Below are the code and all the weights of a small trained network. Each question names an input and a target symbol and asks about switching units off, where a switched-off unit gives its printed mean instead of its output.

import numpy as np


def w(rows, s, z=0):
    codes = np.array(rows[::2]) - 128.0
    scale = np.full(codes.shape[1], s)
    scale[-1] = z or s
    return codes * scale


def norm(h):
    return h / np.sqrt((h * h).mean(-1, keepdims=True) + 1e-5)


def softmax(a):
    e = np.exp(a - a.max(-1, keepdims=True))
    return e / e.sum(-1, keepdims=True)


def log_softmax(a):
    a = a - a.max(-1, keepdims=True)
    return a - np.log(np.exp(a).sum(-1, keepdims=True))


def net(x, mask):
    ids = ['ΦΨβγδστ'.index(c) for c in x.split()]
    T = len(ids)
    res = E[ids] + P[:T]
    u = 0
    for l in range(3):
        r = norm(res)
        for j in range(2):
            rows = slice(4 * j, 4 * j + 4)
            q, k, v = (r @ M[l][rows].T for M in (Q, K, V))
            z = softmax(np.where(np.tri(T) > 0, q @ k.T / 4**0.5, -1e9)) @ v
            o = O[l][rows]
            res = res + np.where(mask[u + j], z, o[:, -1]) @ o[:, :-1]
        u += 2
    return log_softmax(norm(res)[-1] @ U[:, :-1].T + U[:, -1])


Q, K, V, O = {}, {}, {}, {}
E = w([
[105,104,253],'Φ',
[63,153,59],'Ψ',
[43,163,84],'β',
[39,198,69],'γ',
[109,166,237],'δ',
[55,160,52],'σ',
[31,133,83],'τ',
],0.0082)
P = w([
[165,107,154],'0',
[117,126,103],'1',
[47,140,183],'2',
[147,162,122],'3',
[3,101,122],'4',
[154,162,141],'5',
[63,92,88],'6',
[148,164,146],'7',
[126,87,82],'8',
[140,172,144],'9',
[136,46,86],'10',
[139,173,140],'11',
],0.016)
Q[0] = w([
[153,186,160],'0.h1',
[155,72,105],'0.h1',
[105,112,203],'0.h1',
[135,111,189],'0.h1',
[156,143,88],'0.h2',
[138,93,102],'0.h2',
[2,173,74],'0.h2',
[101,240,217],'0.h2',
],0.0087)
K[0] = w([
[164,97,83],'0.h1',
[1,139,178],'0.h1',
[106,156,135],'0.h1',
[180,37,101],'0.h1',
[213,143,86],'0.h2',
[217,194,133],'0.h2',
[107,44,197],'0.h2',
[148,118,73],'0.h2',
],0.0084)
V[0] = w([
[74,5,97],'0.h1',
[76,136,53],'0.h1',
[89,174,63],'0.h1',
[145,62,141],'0.h1',
[140,147,210],'0.h2',
[89,224,124],'0.h2',
[107,58,146],'0.h2',
[97,177,129],'0.h2',
],0.012)
O[0] = w([
[76,167,32,170],'0.h1',
[168,172,255,254],'0.h1',
[107,192,161,246],'0.h1',
[183,54,125,67],'0.h1',
[89,128,237,91],'0.h2',
[77,192,41,182],'0.h2',
[187,171,111,160],'0.h2',
[38,72,86,171],'0.h2',
],0.0047,0.0067)
Q[1] = w([
[50,30,103],'1.h1',
[254,98,116],'1.h1',
[162,171,85],'1.h1',
[100,177,229],'1.h1',
[53,199,22],'1.h2',
[108,81,63],'1.h2',
[197,50,194],'1.h2',
[117,220,176],'1.h2',
],0.0082)
K[1] = w([
[108,142,90],'1.h1',
[184,64,114],'1.h1',
[138,244,70],'1.h1',
[129,117,170],'1.h1',
[201,113,105],'1.h2',
[93,105,123],'1.h2',
[135,200,190],'1.h2',
[155,116,172],'1.h2',
],0.011)
V[1] = w([
[60,75,33],'1.h1',
[146,92,177],'1.h1',
[45,136,44],'1.h1',
[159,84,110],'1.h1',
[135,189,202],'1.h2',
[103,120,105],'1.h2',
[93,177,147],'1.h2',
[189,104,247],'1.h2',
],0.011)
O[1] = w([
[158,142,66,153],'1.h1',
[168,205,50,46],'1.h1',
[135,122,205,254],'1.h1',
[204,234,143,33],'1.h1',
[183,189,19,126],'1.h2',
[29,187,254,142],'1.h2',
[196,202,215,161],'1.h2',
[43,170,100,23],'1.h2',
],0.0044,0.007)
Q[2] = w([
[86,24,198],'2.h1',
[41,131,44],'2.h1',
[83,96,113],'2.h1',
[226,180,200],'2.h1',
[176,50,64],'2.h2',
[75,163,33],'2.h2',
[196,49,2],'2.h2',
[139,152,107],'2.h2',
],0.0075)
K[2] = w([
[166,130,61],'2.h1',
[72,173,96],'2.h1',
[194,99,128],'2.h1',
[151,78,188],'2.h1',
[90,150,191],'2.h2',
[254,88,82],'2.h2',
[46,155,133],'2.h2',
[137,102,70],'2.h2',
],0.0097)
V[2] = w([
[205,11,105],'2.h1',
[239,122,130],'2.h1',
[22,164,151],'2.h1',
[150,171,100],'2.h1',
[207,158,57],'2.h2',
[95,93,189],'2.h2',
[246,88,208],'2.h2',
[108,2,81],'2.h2',
],0.008)
O[2] = w([
[67,197,171,3],'2.h1',
[142,211,211,25],'2.h1',
[171,74,69,249],'2.h1',
[17,86,100,110],'2.h1',
[238,123,238,115],'2.h2',
[60,136,69,144],'2.h2',
[68,200,191,166],'2.h2',
[135,76,254,124],'2.h2',
],0.007,0.0056)
U = w([
[225,54,189,77],'Φ',
[118,162,46,48],'Ψ',
[31,247,87,63],'β',
[66,143,166,254],'γ',
[190,233,78,98],'δ',
[103,73,78,114],'σ',
[60,84,127,164],'τ',
],0.013,0.0088)

Each question gives the input, a string of symbols that net reads in full, and the target symbol t.
The units are the heads (4 rows each of Q, K, V and O). Each row of codes is followed by its name. A weight is (code - 128) times the scale printed after its matrix; where a second scale follows, it is the last column's (O and U).
mask holds one flag per head, layer by layer. A switched-off head (its flag False) gives its mean, the last column of its rows in O, instead of its output. The means were averaged over made-up inputs and are rounded, as every weight is.
A unit's drop is (log p(t) with every unit on - log p(t) with that unit switched off) / (log p(t) with every unit on - log p(t) with every unit switched off).
The circuit of an input: a set's keep is (log p(t) with only the set's units on - log p(t) with every unit switched off) / (log p(t) with every unit on - log p(t) with every unit switched off). Starting from all 6 units, units are removed one at a time, each time the one whose removal leaves the highest keep (on an exact tie, the one counted first), for as long as the keep stays at least 0.8.
circuit, biggest first: the units of the circuit, biggest drop first
most important unit: the unit with the biggest drop
heads that matter: for each layer, one digit per head in row order, 1 if its drop is at least 0.15 and else 0, layers parted by /
drop when u is switched off: that unit's drop, to one decimal
input Φ σ β β β τ Ψ γ, target τ: heads that matter	10 / 11 / 11
input σ δ Φ Φ Ψ Φ β δ, target δ: circuit, biggest first	(1.h2)
input β Ψ σ Ψ, target β: circuit, biggest first	(0.h1, 2.h2, 1.h2, 0.h2)
input τ Ψ σ σ σ β, target γ: circuit, biggest first	(0.h1, 1.h2)
input Φ Φ Ψ σ Ψ Ψ, target τ: circuit, biggest first	(1.h2, 0.h1)
input β σ δ δ, target β: heads that matter	10 / 00 / 01
input Φ δ Ψ σ σ σ, target τ: circuit, biggest first	(1.h2, 0.h1)
input σ Φ Ψ β Ψ σ Ψ β, target δ: heads that matter	11 / 01 / 01
input δ Ψ τ σ Ψ Ψ, target σ: circuit, biggest first	(1.h2, 2.h1, 0.h1)
input Φ γ Ψ Ψ Ψ σ Ψ Ψ σ β β Ψ, target τ: circuit, biggest first	(1.h2, 0.h1, 2.h1)
input σ Ψ Ψ δ, target δ: circuit, biggest first	(2.h2, 0.h2)
input Ψ Ψ τ Ψ τ Φ σ Ψ β Ψ σ τ, target Φ: circuit, biggest first	(0.h2, 2.h2, 1.h2)
input τ Ψ Ψ σ Ψ γ σ Ψ, target γ: heads that matter	11 / 11 / 00
input σ δ σ δ Φ σ γ Φ, target δ: circuit, biggest first	(1.h2, 2.h2)
input σ Φ Φ γ σ γ δ τ σ σ, target δ: most important unit	0.h2
input Φ Φ τ β Ψ Φ Ψ δ, target τ: circuit, biggest first	(0.h1, 2.h2)
input σ β δ β γ τ γ Ψ β τ σ τ, target δ: circuit, biggest first	(0.h1, 2.h2, 0.h2, 1.h2)
input Φ σ Ψ Ψ τ β Ψ Φ γ β, target τ: circuit, biggest first	(1.h2, 0.h1, 2.h1)
input β Ψ δ Ψ σ σ δ δ σ τ Ψ Φ, target β: heads that matter	10 / 01 / 01
input τ Ψ Ψ Ψ Ψ σ σ β, target γ: heads that matter	11 / 11 / 00
input σ β δ σ γ β, target δ: most important unit	0.h1
input Ψ Ψ Ψ β Ψ δ Φ Ψ, target Φ: heads that matter	11 / 00 / 01
input τ σ Ψ Ψ Ψ Φ β σ τ σ β γ, target γ: heads that matter	11 / 11 / 01
input β Ψ β δ Ψ τ, target β: heads that matter	10 / 01 / 11
input τ σ τ γ Ψ γ, target γ: drop when 1.h2 is switched off	0.6
input Ψ Φ Ψ Ψ, target Φ: drop when 2.h2 is switched off	0.8
input δ γ Ψ Ψ Ψ Ψ Ψ δ δ Φ, target σ: most important unit	1.h2
input δ Ψ β Ψ Ψ σ, target σ: drop when 1.h2 is switched off	1.9
input δ σ Ψ Φ, target σ: drop when 0.h1 is switched off	0.2
